Below is a small trained network, with its code and all its weights. Each question gives an input and a target symbol and asks what happens when units are switched off, that is, made to give their printed mean instead of their output.

import numpy as np


def w(rows, s, z=0):
    codes = np.array(rows[::2]) - 128.0
    scale = np.full(codes.shape[1], s)
    scale[-1] = z or s
    return codes * scale


def norm(h):
    return h / np.sqrt((h * h).mean(-1, keepdims=True) + 1e-5)


def f(y):
    return np.maximum(y, 0)


def softmax(a):
    e = np.exp(a - a.max(-1, keepdims=True))
    return e / e.sum(-1, keepdims=True)


def log_softmax(a):
    a = a - a.max(-1, keepdims=True)
    return a - np.log(np.exp(a).sum(-1, keepdims=True))


def net(x, mask):
    ids = ['ΓΔΛΣΦθμξτψ'.index(c) for c in x.split()]
    T = len(ids)
    res = E[ids] + P[:T]
    r = norm(res)
    for j in range(3):
        rows = slice(2 * j, 2 * j + 2)
        q, k, v = (r @ M[0][rows].T for M in (Q, K, V))
        z = softmax(np.where(np.tri(T) > 0, q @ k.T / 2**0.5, -1e9)) @ v
        o = O[0][rows]
        res = res + np.where(mask[j], z, o[:, -1]) @ o[:, :-1]
    y = f(norm(res) @ A[0][:, :-1].T + A[0][:, -1])
    res = res + np.where(mask[3:11], y, B[0][:, -1]) @ B[0][:, :-1]
    return log_softmax(norm(res)[-1] @ U[:, :-1].T + U[:, -1])


Q, K, V, O, A, B = {}, {}, {}, {}, {}, {}
E = w([
[152,112,175],'Γ',
[38,167,6],'Δ',
[146,184,198],'Λ',
[162,113,152],'Σ',
[138,177,63],'Φ',
[151,111,174],'θ',
[93,122,202],'μ',
[201,179,115],'ξ',
[170,108,143],'τ',
[138,131,157],'ψ',
],0.02)
P = w([
[8,254,98],'0',
[152,72,190],'1',
[150,71,186],'2',
[144,77,179],'3',
[140,74,183],'4',
[141,77,181],'5',
[136,73,187],'6',
[134,76,189],'7',
],0.0056)
Q[0] = w([
[171,86,240],'h1',
[134,203,112],'h1',
[148,44,206],'h2',
[177,157,218],'h2',
[172,14,72],'h3',
[197,252,117],'h3',
],0.023)
K[0] = w([
[94,251,161],'h1',
[156,101,171],'h1',
[70,192,120],'h2',
[188,214,175],'h2',
[225,9,43],'h3',
[109,241,106],'h3',
],0.024)
V[0] = w([
[183,176,212],'h1',
[9,57,123],'h1',
[86,108,170],'h2',
[118,194,81],'h2',
[148,156,172],'h3',
[188,74,174],'h3',
],0.015)
O[0] = w([
[215,135,233,252],'h1',
[163,1,43,65],'h1',
[72,138,148,130],'h2',
[134,138,34,167],'h2',
[74,51,130,190],'h3',
[37,140,176,185],'h3',
],0.0096,0.011)
A[0] = w([
[162,90,149,123],'n1',
[130,99,140,214],'n2',
[200,168,79,250],'n3',
[114,119,115,23],'n4',
[61,75,164,218],'n5',
[160,97,209,43],'n6',
[186,2,147,58],'n7',
[5,160,144,163],'n8',
],0.019,0.0012)
B[0] = w([
[86,126,117,168],'n1',
[145,118,143,156],'n2',
[218,169,61,160],'n3',
[131,102,144,130],'n4',
[226,112,120,216],'n5',
[81,94,87,252],'n6',
[173,252,161,197],'n7',
[124,140,43,197],'n8',
],0.024,0.013)
U = w([
[147,91,63,145],'Γ',
[104,114,4,39],'Δ',
[77,92,148,253],'Λ',
[225,162,151,140],'Σ',
[93,57,74,182],'Φ',
[43,190,52,83],'θ',
[154,72,143,108],'μ',
[132,94,62,31],'ξ',
[161,75,151,52],'τ',
[94,194,197,50],'ψ',
],0.014,0.0024)

Each question gives the input, a string of symbols that net reads in full, and the target symbol t.
The units are the heads (2 rows each of Q, K, V and O) and the neurons (one row each of A and B). Each row of codes is followed by its name. A weight is (code - 128) times the scale printed after its matrix; where a second scale follows, it is the last column's (O, A, B and U).
mask holds one flag per unit, heads first, then neurons. A switched-off unit (its flag False) gives its mean, the last column of its rows in O or B, instead of its output. The means were averaged over made-up inputs and are rounded, as every weight is.
A unit's drop is (log p(t) with every unit on - log p(t) with that unit switched off) / (log p(t) with every unit on - log p(t) with every unit switched off).
The circuit of an input: a set's keep is (log p(t) with only the set's units on - log p(t) with every unit switched off) / (log p(t) with every unit on - log p(t) with every unit switched off). Starting from all 11 units, units are removed one at a time, each time the one whose removal leaves the highest keep (on an exact tie, the one counted first), for as long as the keep stays at least 0.8.
units of the circuit, in order: the units of the circuit, biggest drop first
unit that matters most: the unit with the biggest drop
k most important neurons: the k neurons with the biggest drops, biggest first
which heads matter: for each layer, one digit per head in row order, 1 if its drop is at least 0.15 and else 0, layers parted by /
drop of u: that unit's drop, to one decimal
input Σ ξ μ ψ θ, target Λ: unit that matters most -> h1
input Λ μ Δ ξ Λ ξ Γ, target Φ: 3 most important neurons -> n7; n6; n3
input Σ μ ψ θ, target Λ: which heads matter -> 100
input Λ μ Λ μ τ Δ ξ Γ, target Φ: units of the circuit, in order -> n7; h3
input ξ μ Λ μ μ ψ, target θ: units of the circuit, in order -> h1; n5; n7
input ξ Σ Φ, target θ: units of the circuit, in order -> n5; h2; n7; h1
input τ ξ μ μ, target ψ: units of the circuit, in order -> h1; n5
input ξ μ Φ θ θ, target θ: 4 most important neurons -> n8; n7; n5; n3
input ξ Λ ξ θ ψ θ, target θ: 2 most important neurons -> n8; n7
input Φ Λ τ μ μ ξ μ θ, target Δ: 2 most important neurons -> n8; n7
input μ Σ μ Λ Λ, target ψ: which heads matter -> 101
input μ ξ Λ, target ψ: units of the circuit, in order -> n5; n3
input Φ μ Λ Γ Λ ψ, target Δ: 2 most important neurons -> n8; n7
input Φ μ ξ ξ μ τ, target Δ: units of the circuit, in order -> h1
input Σ Σ ψ μ Λ Φ Σ, target Λ: 3 most important neurons -> n3; n7; n6
input Λ Σ μ μ Φ Σ, target Φ: 3 most important neurons -> n7; n3; n6
input ξ Σ Σ, target θ: which heads matter -> 101
input Φ ξ Γ θ, target Δ: which heads matter -> 000
input Σ ξ μ, target Λ: which heads matter -> 100
input Σ ξ Σ, target Λ: 4 most important neurons -> n7; n3; n6; n5
input ξ Γ ξ ξ Σ ξ Φ, target θ: units of the circuit, in order -> n5
input Λ Σ μ ξ ξ Λ μ θ, target Φ: 4 most important neurons -> n7; n6; n3; n8
input Λ Γ ψ μ, target Φ: 4 most important neurons -> n7; n3; n6; n8
input Λ ξ τ, target Φ: 2 most important neurons -> n7; n6
input ξ ξ θ μ, target θ: drop of n8 -> 0.3
